Below are the code and all the weights of a small trained network. Each question names an input and a class and asks about switching units off, where a switched-off unit gives its printed mean instead of its output.

import numpy as np


def w(rows, s, z=0):
    codes = np.array(rows[::2]) - 128.0
    scale = np.full(codes.shape[1], s)
    scale[-1] = z or s
    return codes * scale


def norm(h):
    return h / np.sqrt((h * h).mean(-1, keepdims=True) + 1e-5)


def f(y):
    return np.maximum(y, 0)


def log_softmax(a):
    a = a - a.max(-1, keepdims=True)
    return a - np.log(np.exp(a).sum(-1, keepdims=True))


def net(x, mask):
    res = np.array(x, float).reshape(1, 2) / 4 @ E
    u = 0
    for l in range(3):
        y = f(norm(res) @ A[l][:, :-1].T + A[l][:, -1])
        res = res + np.where(mask[u : u + 3], y, B[l][:, -1]) @ B[l][:, :-1]
        u += 3
    return log_softmax(norm(res)[-1] @ U[:, :-1].T + U[:, -1])


A, B = {}, {}
E = w([
[181,9,177,104,57,65,157,83],'x0',
[39,98,223,216,96,254,92,140],'x1',
],0.0077)
A[0] = w([
[129,100,156,230,159,54,52,169,1],'0.n0',
[122,207,129,208,174,176,105,254,145],'0.n1',
[89,80,185,222,189,88,133,168,99],'0.n2',
],0.0054,0.0028)
B[0] = w([
[89,138,87,166,130,6,160,172,129],'0.n0',
[177,110,137,141,159,93,172,177,253],'0.n1',
[139,158,2,235,10,10,163,95,175],'0.n2',
],0.0088,0.0059)
A[1] = w([
[164,102,87,119,117,110,183,144,217],'1.n0',
[52,139,182,167,139,203,139,90,247],'1.n1',
[1,129,112,141,91,166,159,107,141],'1.n2',
],0.011,0.0016)
B[1] = w([
[7,121,131,178,58,154,120,159,255],'1.n0',
[85,110,78,24,111,183,254,128,224],'1.n1',
[118,174,69,105,123,26,112,162,211],'1.n2',
],0.0092,0.0067)
A[2] = w([
[173,58,178,170,125,142,204,2,174],'2.n0',
[194,86,156,135,61,133,120,35,195],'2.n1',
[129,126,208,176,156,183,98,83,1],'2.n2',
],0.01,0.0032)
B[2] = w([
[180,151,120,205,210,42,174,141,237],'2.n0',
[207,224,37,190,199,188,122,150,254],'2.n1',
[99,150,124,159,255,126,67,79,128],'2.n2',
],0.013,0.0031)
U = w([
[170,179,84,164,192,108,213,171,254],'0',
[99,142,56,93,106,53,212,112,252],'1',
[71,106,142,173,109,67,112,180,188],'2',
[177,55,183,111,136,237,94,2,1],'3',
[107,72,163,45,160,131,112,30,1],'4',
[126,84,177,127,187,137,40,102,1],'5',
[188,117,165,118,176,153,165,117,1],'6',
[207,95,173,68,154,194,140,79,1],'7',
],0.0099,0.0032)

Each question gives the input, the list of numbers given to net, and the class t.
The units are the neurons (one row each of A and B). Each row of codes is followed by its name. A weight is (code - 128) times the scale printed after its matrix; where a second scale follows, it is the last column's (A, B and U).
mask holds one flag per neuron, layer by layer. A switched-off neuron (its flag False) gives its mean, the last column of its row in B, instead of its output. The means were averaged over made-up inputs and are rounded, as every weight is.
A unit's drop is (log p(t) with every unit on - log p(t) with that unit switched off) / (log p(t) with every unit on - log p(t) with every unit switched off).
The circuit of an input: a set's keep is (log p(t) with only the set's units on - log p(t) with every unit switched off) / (log p(t) with every unit on - log p(t) with every unit switched off). Starting from all 9 units, units are removed one at a time, each time the one whose removal leaves the highest keep (on an exact tie, the one counted first), for as long as the keep stays at least 0.8.
units of the circuit, in order: the units of the circuit, biggest drop first
top k neurons: the k neurons with the biggest drops, biggest first
drop when u is switched off: that unit's drop, to one decimal
input [0,1], class 2: units of the circuit, in order => [1.n1 2.n1]
input [7,-3], class 0: top neuron => [2.n1]
input [-2,2], class 2: top 3 neurons => [0.n1 2.n1 1.n1]
input [2,0], class 2: top 2 neurons => [1.n0 1.n1]
input [-3,5], class 1: top 2 neurons => [1.n1 2.n1]
input [5,7], class 1: units of the circuit, in order => [1.n2 1.n1]
input [-3,0], class 2: top 4 neurons => [0.n1 2.n1 1.n1 1.n0]
input [5,-5], class 0: top 2 neurons => [1.n2 2.n1]
input [-1,2], class 2: units of the circuit, in order => [1.n1 2.n1 0.n1 2.n0]
input [4,5], class 1: units of the circuit, in order => [0.n1 1.n1]
input [-3,4], class 1: top 3 neurons => [2.n1 1.n1 2.n0]
input [-2,-3], class 2: units of the circuit, in order => [1.n1 1.n0 2.n1]
input [6,-6], class 0: units of the circuit, in order => [1.n2 2.n1]
input [0,-2], class 2: top 2 neurons => [1.n1 1.n0]
input [6,-1], class 0: units of the circuit, in order => [2.n1]
input [-4,5], class 1: top 3 neurons => [1.n1 2.n1 2.n0]
input [0,6], class 1: top 2 neurons => [1.n1 1.n2]
input [0,3], class 2: top 2 neurons => [0.n2 1.n1]
input [8,-8], class 0: top 4 neurons => [2.n1 1.n2 1.n1 2.n0]
input [5,8], class 1: top 3 neurons => [1.n2 1.n1 0.n1]
input [-1,4], class 1: top neuron => [2.n1]
input [-1,7], class 1: top 2 neurons => [1.n1 1.n2]
input [3,8], class 1: drop when 1.n1 is switched off => 0.3
input [-5,7], class 1: drop when 1.n1 is switched off => 0.6
input [0,0], class 2: drop when 1.n1 is switched off => 0.2
input [-3,-2], class 2: drop when 1.n1 is switched off => 0.4
